Below is a small trained network, with its code and all its weights. Each question gives an input and a target symbol and asks what happens when units are switched off, that is, made to give their printed mean instead of their output.

import numpy as np


def w(rows, s, z=0):
    codes = np.array(rows[::2]) - 128.0
    scale = np.full(codes.shape[1], s)
    scale[-1] = z or s
    return codes * scale


def norm(h):
    return h / np.sqrt((h * h).mean(-1, keepdims=True) + 1e-5)


def f(y):
    return y / 2 * (1 + np.tanh(0.7978845608 * (y + 0.044715 * y**3)))


def softmax(a):
    e = np.exp(a - a.max(-1, keepdims=True))
    return e / e.sum(-1, keepdims=True)


def log_softmax(a):
    a = a - a.max(-1, keepdims=True)
    return a - np.log(np.exp(a).sum(-1, keepdims=True))


def net(x, mask):
    ids = ['ΔΞΦαηλμπτ'.index(c) for c in x.split()]
    T = len(ids)
    res = E[ids] + P[:T]
    r = norm(res)
    for j in range(3):
        rows = slice(4 * j, 4 * j + 4)
        q, k, v = (r @ M[0][rows].T for M in (Q, K, V))
        z = softmax(np.where(np.tri(T) > 0, q @ k.T / 4**0.5, -1e9)) @ v
        o = O[0][rows]
        res = res + np.where(mask[j], z, o[:, -1]) @ o[:, :-1]
    y = f(norm(res) @ A[0][:, :-1].T + A[0][:, -1])
    res = res + np.where(mask[3:11], y, B[0][:, -1]) @ B[0][:, :-1]
    return log_softmax(norm(res)[-1] @ U[:, :-1].T + U[:, -1])


Q, K, V, O, A, B = {}, {}, {}, {}, {}, {}
E = w([
[212,101,137,113],'Δ',
[119,177,196,176],'Ξ',
[108,161,163,163],'Φ',
[154,69,216,119],'α',
[52,167,183,88],'η',
[167,80,206,34],'λ',
[185,220,75,3],'μ',
[205,136,93,79],'π',
[160,77,239,174],'τ',
],0.016)
P = w([
[137,254,108,240],'0',
[90,79,128,66],'1',
[106,119,140,70],'2',
[119,141,93,61],'3',
[108,105,143,101],'4',
[135,184,102,163],'5',
],0.0076)
Q[0] = w([
[97,183,73,164],'H0',
[181,119,120,178],'H0',
[102,170,106,85],'H0',
[151,170,153,84],'H0',
[97,168,108,127],'H1',
[115,62,8,168],'H1',
[133,63,69,149],'H1',
[81,232,153,155],'H1',
[38,99,82,172],'H2',
[165,126,120,111],'H2',
[108,54,14,183],'H2',
[78,111,97,154],'H2',
],0.011)
K[0] = w([
[194,95,155,85],'H0',
[126,118,231,118],'H0',
[78,158,200,178],'H0',
[144,120,92,219],'H0',
[148,188,67,140],'H1',
[110,67,109,48],'H1',
[2,174,72,136],'H1',
[162,195,201,126],'H1',
[22,21,120,84],'H2',
[90,189,181,115],'H2',
[36,5,103,93],'H2',
[90,32,50,125],'H2',
],0.0096)
V[0] = w([
[184,61,169,112],'H0',
[81,125,161,144],'H0',
[170,79,199,126],'H0',
[152,123,201,121],'H0',
[102,145,128,223],'H1',
[77,173,189,94],'H1',
[132,67,145,177],'H1',
[100,80,80,4],'H1',
[109,138,179,60],'H2',
[76,115,113,26],'H2',
[20,112,132,171],'H2',
[87,1,176,167],'H2',
],0.012)
O[0] = w([
[50,241,110,76,168],'H0',
[188,163,127,157,127],'H0',
[92,200,112,84,198],'H0',
[126,182,168,104,218],'H0',
[147,75,83,108,84],'H1',
[175,153,147,174,182],'H1',
[149,147,113,63,117],'H1',
[91,152,174,177,70],'H1',
[144,198,239,205,160],'H2',
[129,140,206,205,39],'H2',
[244,98,144,139,15],'H2',
[205,180,145,1,3],'H2',
],0.0087,0.0081)
A[0] = w([
[75,113,92,116,191],'N0',
[129,82,86,166,79],'N1',
[164,144,123,182,6],'N2',
[122,128,58,217,42],'N3',
[170,151,153,112,7],'N4',
[89,139,254,69,154],'N5',
[223,198,57,219,214],'N6',
[133,72,65,69,117],'N7',
],0.0075,0.0021)
B[0] = w([
[142,137,137,38,202],'N0',
[128,163,176,8,123],'N1',
[142,254,114,122,103],'N2',
[106,174,55,116,127],'N3',
[113,152,133,136,112],'N4',
[118,105,189,67,254],'N5',
[148,158,40,137,171],'N6',
[134,97,164,153,187],'N7',
],0.0078,0.0035)
U = w([
[97,87,25,41,82],'Δ',
[197,86,46,84,255],'Ξ',
[216,56,55,123,137],'Φ',
[204,174,111,2,37],'α',
[247,114,127,199,141],'η',
[150,218,201,116,139],'λ',
[110,84,95,234,114],'μ',
[76,54,44,140,95],'π',
[230,146,84,23,23],'τ',
],0.0083,0.0041)

Each question gives the input, a string of symbols that net reads in full, and the target symbol t.
The units are the heads (4 rows each of Q, K, V and O) and the neurons (one row each of A and B). Each row of codes is followed by its name. A weight is (code - 128) times the scale printed after its matrix; where a second scale follows, it is the last column's (O, A, B and U).
mask holds one flag per unit, heads first, then neurons. A switched-off unit (its flag False) gives its mean, the last column of its rows in O or B, instead of its output. The means were averaged over made-up inputs and are rounded, as every weight is.
A unit's drop is (log p(t) with every unit on - log p(t) with that unit switched off) / (log p(t) with every unit on - log p(t) with every unit switched off).
The circuit of an input: a set's keep is (log p(t) with only the set's units on - log p(t) with every unit switched off) / (log p(t) with every unit on - log p(t) with every unit switched off). Starting from all 11 units, units are removed one at a time, each time the one whose removal leaves the highest keep (on an exact tie, the one counted first), for as long as the keep stays at least 0.8.
units of the circuit, in order: the units of the circuit, biggest drop first
unit that matters most: the unit with the biggest drop
top k neurons: the k neurons with the biggest drops, biggest first
heads that matter: for each layer, one digit per head in row order, 1 if its drop is at least 0.15 and else 0, layers parted by /
drop of u: that unit's drop, to one decimal
input Ξ Δ λ Δ Φ λ, target Ξ: units of the circuit, in order -> H2, H0
input Δ Δ Ξ Δ η Δ, target Δ: heads that matter -> 001
input η Ξ τ, target η: unit that matters most -> H0
input μ τ η Δ Φ λ, target μ: heads that matter -> 001
input Ξ Φ π Ξ, target Ξ: units of the circuit, in order -> H1, H2
input η Δ α, target η: heads that matter -> 101
input μ Ξ μ Φ, target μ: heads that matter -> 001
input η λ λ λ, target η: units of the circuit, in order -> H0, H2
input α η τ Ξ, target α: units of the circuit, in order -> H1, H2
input Ξ Δ π μ Φ, target Δ: top 3 neurons -> N0, N1, N3
input Ξ Ξ μ Δ Ξ, target Ξ: heads that matter -> 011
input η Ξ Φ, target η: units of the circuit, in order -> H2, H0
input η Δ Ξ λ Φ λ, target η: heads that matter -> 100
input α Δ λ λ λ α, target α: heads that matter -> 001
input λ Φ π π, target λ: units of the circuit, in order -> H2
input η Δ μ, target η: heads that matter -> 101
input λ π μ, target λ: drop of H1 -> 0.1
input η λ η π, target η: drop of H2 -> 0.3
input λ Φ Δ, target λ: drop of H2 -> 1.0
input Ξ π α Φ, target Ξ: unit that matters most -> H1
